(in the rows, 128 means zero)
Each row of numbers belongs to one of the nodes below and depends on some of the facts about them. Some rows are named. Which node is each other row?

Some rows with their names:
[175 155 115 140 139 119  99 104 149 160 151  95 112 133 141 115 160 142
 102 120  94 104  92 165  99 168 100 165]: tibak
[123 105  72 197 105 148 140  86 137 139  78 177 151 121 125 148 165 136
 121  97 156 152 126  73 181  78 151 125]: fliskas
[121 157 160 103 104  87 123 126  97  71 112  97 115 150 110 167  92 158
 124 142 129  89 129 169  96 165 142 176]: pliskil
[136 160  79 197  85  85 139  98  79  81  61 172 165 138 108 169 164 156
 161  95 161 148 126  80 183  99 149 169]: grubra
[118 154 155 103 116  92 124 124 110  71 119  97 104 147 112 168  90 157
 116 142 125  93 131 169  94 160 143 172]: lofem
[175 142 169 113 168  93 144 153 142 128 140 100 124 139 130 100 165 153
  95 129 124 149 135 161 130 156 156 120]: sokes
[ 68  97  74 193 128 176  85 111  93  95 135 193 116 166 124 155 120 154
 103 149 148 150 151  85 184  76  74 157]: stika
[ 72 112 163  89 163 142 114 161  89 121 165 174 105 150 128 161 111 134
 135 160  98 118 129 145  93 105  70 134]: goskebre
[128 106 161 103 103 107 144 115 150 145 141 128 138  72 177  95 100  87
 149 114 128 151  80 161 150 180 147 101]: trasik
[155 153  97  91 151 144 153 179 141 108 157 101 131  87 139 124  97 130
 171 159 135 101 145 102  87  86 111  97]: grosu
[148  93 141  92 176 145 123 139 172 126 135  99 109 161 106 127 131 156
  97 128 150 119  85 141  88 114 164 176]: gize
[ 68 113 174  92 137 167 162 122 102 140 149 167  98  80 157 163  90 125
  96 161 117  96  97 160  93 161  81  78]: tosustom
[ 66 103 102 196 101 188 155  83 108 123  67 192 101  75 169 160  87 152
  72 147 164 146  94 116 184 137  89  74]: dredekle
[167 151 174 119 167 104 153 138 143 132 126 109 116  98 168 103 154 153
  83 123 127 153  96 168 150 178 157  84]: putridral
[171 136 136 111 154 100 142 125 157 115 149 106 119  99 145 134 153 149
 107 130 120 136  90 160 111 152 147 164]: grupudrin
[164 138 174 108  89  82 127 163  92 130 130 101 159 137 115 119 137 114
 164 118 131 151 148 146 153 176 156 135]: tosa
[111 122 146  98 166 122 126 114 160  79 137 100  79 143 119 145  93 150
  92 144 118 102 129 164  90 136 147 163]: zoga
[ 87 118  74 195 107 158 126  96 123 128  76 173 145 142 118 147 140 144
 111 116 159 151 154  77 183  78 141 109]: didro
[165 145 171  95 159  98 157 158 113 160 151 115 148 135 130 130 168 107
 152 113 102 149 149 128 107 118 150  83]: guka

There are 3 kinds of fact about the nodes: Ξ, α, δ.
Ξ: hangs directly under; α: is of sort; δ: comes just before
[plaski tesa vunok skekon] Ξ sobal
[gusker seflam kital sumu bobrem dreplus] Ξ kitras
[grinel skifem] Ξ nalim
[pedram] Ξ likofar
[skedram gribo flitan pliskil drodu miskol fastasum] Ξ grubra
[tekle tosustom plovik numaflak gilel] Ξ dredekle
[kabas klipa] Ξ stuzom
[batraplem zoga plastaklo latrel] Ξ gobrel
[stika goskebre drila tobo grestam guka siklos] Ξ meril
[pafo brafus skase tigal flukam brobosken] Ξ trezul
[klemok] Ξ brobosken
[likofar stuzom traretram nokes sobal] Ξ tosku
[nefle graklun ziplaza] Ξ gridrar
[gobrel klezes fliskas neridrer grisun skenan] Ξ vitribik
[klososko trika morok vegim] Ξ kloresti
[trasuk lukligrim fufli noflevem] Ξ flukam
[turos gize bitri nupar] Ξ brafus
[flusa tode duruplum tibak] Ξ gusker
[troske plomol gruto plapek] Ξ tristel
[ruklir] Ξ skifem
[brarom plorudris stutrefli vido mabra pobuk bruguk] Ξ ruges
[tretas brozas firar] Ξ skenan
[tesos] Ξ tozak
[sokes bovi veze] Ξ stika
[teklo lofem memivur gikli] Ξ gretri
[druzik mevam trifin ploflu skepi] Ξ dreplus
[geskil fegrelu] Ξ traretram
[postuk] Ξ nefle
[stedrapu keklin gubis ruvul takel begrum] Ξ sumu
[kugedrun tozi kloresti nopos vaze] Ξ didro
[dredekle viples tristel trasik gavi gredu] Ξ stubra
[flale plifater] Ξ mabra
[grosu skogru zogron ruror] Ξ nokes
[rogi plopas] Ξ ziplaza
[grubra skulen koflok gretri] Ξ gistu
[kudror tosa] Ξ skulen
[poni] Ξ bobrem
[stemul paklom mestus] Ξ grinel
[fotuk kofil] Ξ kital
[tozak grupudrin] Ξ klusi
[grostu putridral] Ξ viples
[fesem] Ξ grestam
[medru] Ξ vido
[plaski skedram tekle kabas seflam tosustom trasuk flusa troske plovik brarom tretas stutrefli plomol teklo numaflak postuk stedrapu kugedrun keklin duruplum flale goskebre drila grosu rogi kudror zogron stemul trika mevam morok tobo grostu gruto grisun mestus miskol guka fastasum siklos firar] α 605
[pedram batraplem klemok flitan ruklir geskil fegrelu bovi tode tozi poni tosa fotuk nupar plopas memivur gubis vaze fesem skekon trasik fufli medru veze kofil gilel gikli ruvul takel noflevem gredu begrum] α 465
[gribo klososko tesa turos vunok plorudris tesos sokes pliskil gize druzik skase klezes drodu lukligrim lofem bitri brozas skogru nopos klipa trifin plifater zoga graklun plastaklo koflok neridrer tibak grupudrin paklom tigal plapek gavi vegim pobuk latrel putridral ploflu bruguk skepi ruror] α 637
δ (each to the one after it):
batraplem latrel plastaklo zoga
seflam dreplus sumu gusker kital bobrem
pafo tigal skase brobosken flukam brafus
nefle graklun ziplaza
klososko morok trika vegim
plovik tekle gilel numaflak tosustom
vunok plaski tesa skekon
stutrefli mabra plorudris vido pobuk bruguk brarom
sokes veze bovi
skifem grinel
fegrelu geskil
viples trasik gavi gredu dredekle tristel
duruplum tibak tode flusa
drodu flitan gribo pliskil skedram fastasum miskol
flale plifater
tozi vaze kloresti kugedrun nopos
lukligrim noflevem fufli trasuk
rogi plopas
brozas tretas firar
tosa kudror
skogru zogron grosu ruror
stemul paklom mestus
fotuk kofil
tozak grupudrin
klipa kabas
nupar turos gize bitri
memivur teklo gikli lofem
grisun fliskas neridrer skenan klezes gobrel
gretri grubra koflok skulen
plapek gruto plomol troske
guka siklos tobo drila grestam goskebre stika
putridral grostu
sobal stuzom likofar traretram nokes
skepi mevam trifin ploflu druzik
takel gubis stedrapu begrum keklin ruvul

Rows to name:
No name comes twice in this set of rows, the named rows included.
[ 82  80 159  90 174 142 140 110 150 127 150 117 109 164 106 159 113  91
 134 117  93  97 140 127  79  83 154 134]  trasuk
[ 69  77  76 191 124 175  96 104  97 107 121 191 115 163 114 157 120 156
  89 150 155 149 157  80 184  78  85 152]  gobrel
[116  68 158  94 115 104 114 136 148 147 150 112 135 150 110  84 112  96
 146 121 127 143 117 128 115 149 160 168]  klemok
[ 70 155  79 195  87 110 116  88  86  75  62 162 151 159 103 170  96 150
 138 113 159 127 168  88 178  85 137 151]  skulen
[160 139  68 197 109 137 154 128 148  90 107 165 145  72 149 101 136 144
 160 149 157 152 180  71 183  75 104 111]  stuzom
[ 73 135  70 195  91 186  79  82  90 169  90 170 109 168 104 144 122 142
  76 147 138  75 171  91 169  98  60 125]  kital
[ 66 114  99 196 118 186 115  89  98 109  94 194 100  91 182 160  92 155
  75 146 157 155  91 120 184 124  73  78]  tristel
[109 154 130 101 133 161  94 101 116 156 151  98 101 161 119 154 100  84
 141 127  78  62 147 153  78 130  75 105]  flusa
[ 95 154 161  92 147 173 154 136 135 146 133 124 130  84 164 156  95 120
 150 124 135 123  79 147 100 149 139  77]  plomol
[155  65 172  97 131  88 126 149 144 167 145 108 150 162 107  69 155  90
 139 103 123 155 144 122 133 151 164 146]  nupar
[ 76 107  70 195 102 167 152 150 116  74 121 177 100  75 121 108  89 155
 122 172 165 120 185  74 179  76  64 109]  nokes
[137 161 103 197  86  84 137 111  80 102  60 165 166 161 106 169 173 157
 143  93 164 156 171  81 185  96 157 114]  gretri

The same nodes again, as new rows of numbers:
Known rows:
[ 99 110 187 137  98 215  92 141 131 204 105 101 118 175 133 160  82 148
  78 105  82 147 100 181  93 130 109 139 111  60  75 149 129 118 120 116
 143 112 103  98 130 151  93 107 118 140 135 141 121  63  81 189]: flitan
[117 165 139 163 143 142  90 131 138 161 143 129 137 148 137 154  99 111
  81 125 100 104  92 154  84 143  92 132 129 101 104 165 119 165 113 127
 122 101 115 101 105 143 107  85 127 132 147 141 139  87  59 179]: tigal
[121 160 138 158 142 148  87 131 136 166 144 128 134 152 135 158  94 113
  91 132  98 106  89 150  83 140  96 125 129 105 103 174 123 158 113 128
 123  90 122 104 105 133 111  83 129 138 143 138 142  93  58 179]: skase
[133 130 110 175 121 152 130 156 124 186 157 142 108 166 132 167  88 118
 118 137  82 114  90 138 101 120 138 117 157  95  99 170 126 140 120 118
 113  97 143 107 125 117 118  93 138 161 151 147 150 109  59 191]: brobosken
[ 57 170 179 160 147 132 100  97  99 112 111 146 128 181 164 133 101 124
  23  87 131 105  92 167 103 147 120  84 204 101 153 119  77 193 131 134
 164  99  96  91 146 142 102  67 136 155 145 109 131  90  60 180]: skepi
[125 153 135 149 135 156  85 125 129 169 147 127 125 168 131 161  83 118
 107 144 100 113  88 144  81 132 107 106 131 115  99 192 132 147 113 136
 133  66 137 108 109 116 120  76 133 153 133 133 150 104  59 176]: pobuk
[120 118 152 154 135 149  96 133 126 158 141 128 142 155 145 154  87 135
  93 135  84 125  97 158  86 135 107 131 131 102 106 161 125 153 135 123
 139  84 126  94 115 141 115 103 143 144 145 150 136  97  56 191]: medru
[ 96 144 142 172 132 148  98 125 133 166 147 126 155 147 151 157 114  97
  82 109 107 112 119 160  98 132  90 137 132  98 106 139 130 169 133 131
 133 115 130  95 114 152 100  94 136 135 164 155 125  86  65 187]: stutrefli
[114 129 151 163 138 142 102 133 127 155 139 124 145 152 149 151  92 134
  86 124  88 127 100 165  87 135  98 135 128  96 105 156 121 160 129 123
 132  90 116  94 111 153 111 102 142 143 153 153 132  95  58 187]: veze
[126 129 123 171 132 148 126 157 124 180 155 142 112 162 136 162  96 114
  99 133  83 110  97 148 103 128 141 126 158  93 107 154 126 143 129 118
 123 109 136 101 126 126 111 101 134 151 149 146 145  96  57 195]: nalim
[138 139 140 172 109 167  51 116 137 168 153 135 137 174 139 165 102 106
 120 126  98 123  88 144  80 118  83  94 128  99 112 147 125 165 128 136
 146  86 169  97  92 113 124  96 139 133 180 150 145 121  69 202]: trasuk
[ 87 152 171 143 165 135 116  91  89 142 138 143 146 187 177 133 105 150
  75 130  91 131  94 184 103 141 158  87 161 107 138 130 104 153 170 153
 174  68 115  84 135 121 129  94 142 146 144 145 142  93  63 184]: poni
[121 160 140 157 140 148  88 130 135 164 144 128 132 154 136 156  94 113
  88 131 100 107  89 153  84 140  97 125 130 105 103 175 124 159 112 131
 126  89 122 104 106 135 110  82 130 142 144 139 142  92  58 177]: plastaklo
[131  97 148 163  93 173 120 187 116 216 122 128  93 172 106 153  81  98
  85 124  74 120 123 165 106 129 154 109 138  68  71 167 141 144 115 119
 146 143 143 109 127 131 104 107 124 175 126 156 155  58  88 183]: gistu
[111 167 144 167 149 139  92 132 137 161 141 129 140 143 141 151 107 111
  70 116 100 103  92 162  89 147  89 138 130  96 108 154 114 169 113 125
 121 111 107  98 106 151 101  88 128 127 150 143 135  79  59 181]: brozas
[100 138 137 170 127 152  94 126 132 169 148 125 152 152 147 161 106  97
  91 118 107 116 117 154  94 129  93 134 133 103 103 149 137 161 131 132
 135 103 138  98 115 143 105  92 137 139 160 153 129  94  62 186]: tretas
[ 70 157 164 143 169 131 127  71  91 149 167 137 144 179 188 123 123 145
  83 140  74 137  77 193  96 156 157  95 130  98 132 137 121 143 179 174
 173  61 113  76 115 106 150  84 128 151 146 177 153 112 108 178]: tode
[128 166 112 164 154 134  88 122 144 148 167 135 139 142 142 167  94 117
 113 147 101 100  74 128  76 135  80 138 135 127 112 186 127 156 110 124
 104  65 130 104 101 127 119  77 141 136 149 134 142 123  39 186]: ruror
[149 137 156 176 126 144  62 126 137 148 140 133 138 159 146 151  99 141
 101 118  81 130  74 165  77 130  80 112 121  83 120 135 103 171 127 126
 138  93 133  88  85 139 122 114 143 126 184 154 137 111  63 206]: noflevem

Rows to name:
No name comes twice in this set of rows, the named rows included.
[ 96 152 182 139 112 210  83 138 142 210 110 108 113 168 127 158  97 124
  60  97  95 122  94 179  95 142 100 140 114  60  77 149 122 127 103 122
 135 133  94 102 124 151  84  91 103 123 129 130 123  45  84 182]  drodu

The same nodes again, as new rows of numbers:
Known rows:
[109 121 124 131 140 152 138 172 124 122 136 120 141 113  95 106 125 123
 122 118 125 120 120 144 102 114 191 137 112 115 120 116 127 117 121 129
 145 106 112]: plifater
[146 127 128 135 149 154 198 133 119 108 136 118 139 123 148 105 123 125
 124 115 117 121 156 156 102 145 187 112 135 110 123 136 127 144 125 126
 119 110 114]: flale
[116 116 132 115  97 139 108 182 115 116 118 122 136 113 102 109 136 119
 122 120 141 104 119 111 104 116 128 164 113 113 135 147 127 106 124 127
 143 106 136]: pobuk
[111 130 122 115 149 157 107 132 161 188 128 132 135 141 197 158 140 123
 118 148 121 140 135 106 129 124 108 113 133 164 119 111 124 127 117 126
 141 106 123]: fliskas
[106 117 138 115 120 122 107 164 115 111 106 124 143 126  97 108 128 118
 163 116 123 139 122 130 145 113 104 169 145 113 148 126 130 107 139 125
 153 151 138]: pliskil
[170 114 122 114 103 120 112 107 113 126 112 123 120 136 137 140 123 141
 127 120 136 127 130 161 109 141 149 116 126 110 146 134 129 125 146 127
 122 120 113]: stedrapu
[112 153 126 136 158 128 153 122 114 108 118 145 121 142  97 103 122 127
 122 129 121 173 137 157 104 129 139 147 110 115 116 114 128 125 123 133
 134 115 107]: skogru
[155 118 135 112 101 118 101 108 106 143 108 125 120 117 122 155 125 126
 128 113 182 109 122 104 154 111 107 189 115 113 146 144 122 107 147 129
 112 159 181]: ruvul
[142 128 126 130 105 123 108 148 141 125 113 123 114 114 143 169 123 118
 120 143 118 138 124 106 152 146 107 110 134 167 123 113 128 116 118 123
 118 116 119]: gridrar
[190 119 158 114 107 117 101 106 120 160 112 139 116 118 153 205 123 117
 118 156 124 181 122 135 190 165 191 109 110 131 156 109 121 122 138 122
 111 141 118]: kitras
[190 116 145 112 104 120 100 104 124 155 108 121 118 117 163 205 131 124
 119 138 128 154 119 125 170 144 145 113 112 140 161 108 123 114 141 123
 114 162 150]: gusker
[152 163 120 117 139 131 170 110 156 106 163 151 129 152 110 106 124 166
 123 116 119 127 162 175 107 125 113 111 138 112 121 146 130 169 153 126
 146 108 117]: guka
[108 171 125 158 191 122 171 116 118 128 186 132 124 127 107 107 113 129
 129 132 127 119 139 111 119 118 126 117 139 117 117 126 126 181 120 169
 111 145 113]: nupar
[114 151 122 163 178 119 179 143 117 130 179 145 135 134 130 109 121 126
 128 114 124 108 161 108 115 116 159 132 124 110 122 113 124 142 131 147
 111 114 110]: tozi
[124 121 122 130 118 125 151 107 151 128 114 122 135 134 133 106 125 168
 134 119 125 110 123 151 111 150 133 116 133 106 117 152 139 139 119 119
 110 122 109]: tekle
[130 150 124 137 166 141 129 137 174 133 124 132 118 125 161 140 124 117
 124 150 119 161 122 118 131 149 137 105 120 162 115 108 124 151 120 124
 122 129 118]: tozak
[138 151 126 139 164 140 124 139 174 129 119 138 121 122 165 138 119 122
 125 152 122 160 127 124 131 150 142 105 121 161 118 107 126 146 118 123
 123 129 117]: skifem
[100 135 141 114 174 156 132 139 139 170 156 129 159 148 111 101 121 116
 131 132 120 146 152 149 109 114 142 129 120 112 119 115 124 133 125 127
 163 105 110]: brozas
[106 144 126 137 184 122 169 125 124 182 186 156 158 159 159 108 120 129
 121 117 120 115 176 106 119 114 126 137 132 113 116 120 123 147 122 130
 124 109 116]: batraplem

Which node is each row?
No name comes twice in this set of rows, the named rows included.
[202 114 152 109  98 122  97 163 178 102 114 120 118 114  99 221 166 125
 121 117 127 109 112 108 202 112  93 110 114 187 132 120 130 108 163 122
 165 151 249]  stika
[169 114 123 116  92 124 107 144 103 107 111 113 118 116 131 159 140 122
 121 114 189  99 116 110 107 120 100 142 129 110 157 200 133 109 127 125
 120 107 191]  brarom
[131 164 121 165 152 119 145 108 111 110 109 188 114 151 161 112 120 122
 126 156 116 194 129 111 101 174 108 112 111 206 115  98 122 126 116 126
 112 141 114]  sobal
[107 166 137 111 156 135 126 154 172 108 171 139 141 137 102 107 125 124
 125 120 115 143 136 169 129 115 132 118 110 113 120 118 127 146 152 138
 165 110 114]  sokes

The same nodes again, as new rows of numbers:
Some nodes and their rows:
[120 103  81 144 136 111 150  83  96 147 144 149 103]: sokes
[129  87 139 150 139 127 122 117 121 103 126 117 118]: plorudris
[141 166 108 153 114 140 132 127 115 117 117 115 179]: mabra
[130  90 129 144 122 124 133 123 118 115 107 109 179]: stutrefli
[145 133  93 125  73 129 125 120 126 162 122 157 111]: likofar
[134 138  80 115  79 140 119 128 138 177 132 166  99]: traretram
[126 151 163  96 136 181 134  95 122 130 147 143 120]: dredekle
[125 126 218  84 174 157 133  62 120 103 119 140 120]: gilel
[122 134 125 136 104 130 125 136 148 133 137 111 146]: brobosken
[141 195  86 140 148 150 100 151 103 103 126 122 128]: gubis
[100  84 197  68 152 183 146  79 134 144 153 144  95]: troske
[124 105  96 114 121  66 140 176 158 174  83 136 135]: miskol
[115 196 113 108 139 160 112 159 135 136 153 145  82]: ruvul
[117 163 114 120 102 148 146 138 143 156 149 143 125]: grinel
[128 212  91 136  92 151 155 103 110 147 142 148 123]: meril
[147 145  90 160 166 176  97 134  81  73 154 106 108]: skepi
[143 176 127 149 145 110 125 143 114 101 139 114 194]: fliskas
[117  61 103  81  62 115 138 125 150 205 134 175  70]: kabas
[142 149 177 145 179  53 128 148 114  75 126 104 210]: batraplem

Name these rows:
No name comes twice in this set of rows, the named rows included.
[129 183 135 134 143 102 126 152 129 122 156 122 167]  skenan
[137 215 130 138 127 131 135 123 113 105 148 123 155]  vitribik
[136 114  90 142 133 151 119 136 100 105 126 107 153]  seflam
[142 136 120 107  75 114 127 102 136 162 100 165  83]  pedram
[108  56 160 132 138 115 112 141 167 117 147 100  99]  gize
[126 102 150 141 128  88 116 134 148  99  97  88 185]  nupar
[110  70 218 149 142 133 133 152 161  96 122 101  96]  vegim
[127  58 121  99  82 116 115 119 148 179 145 178  19]  ruror
[132 118 178 150 189  77 121 145 123  68 165 100 148]  latrel
[104 109 174 100 154  77 149 167 154 136 174 125 149]  firar
[ 97  67 165 118 130 116 117 144 173 134 158 109  85]  bitri
[109  76 192 132 144 136 129 139 154 116 139 121  87]  nopos
[130 110 162 143 175  97 125 139 121  92 164 110 139]  neridrer
[150 158 147 135 153 177 117  83  96  90 121 117 166]  viples

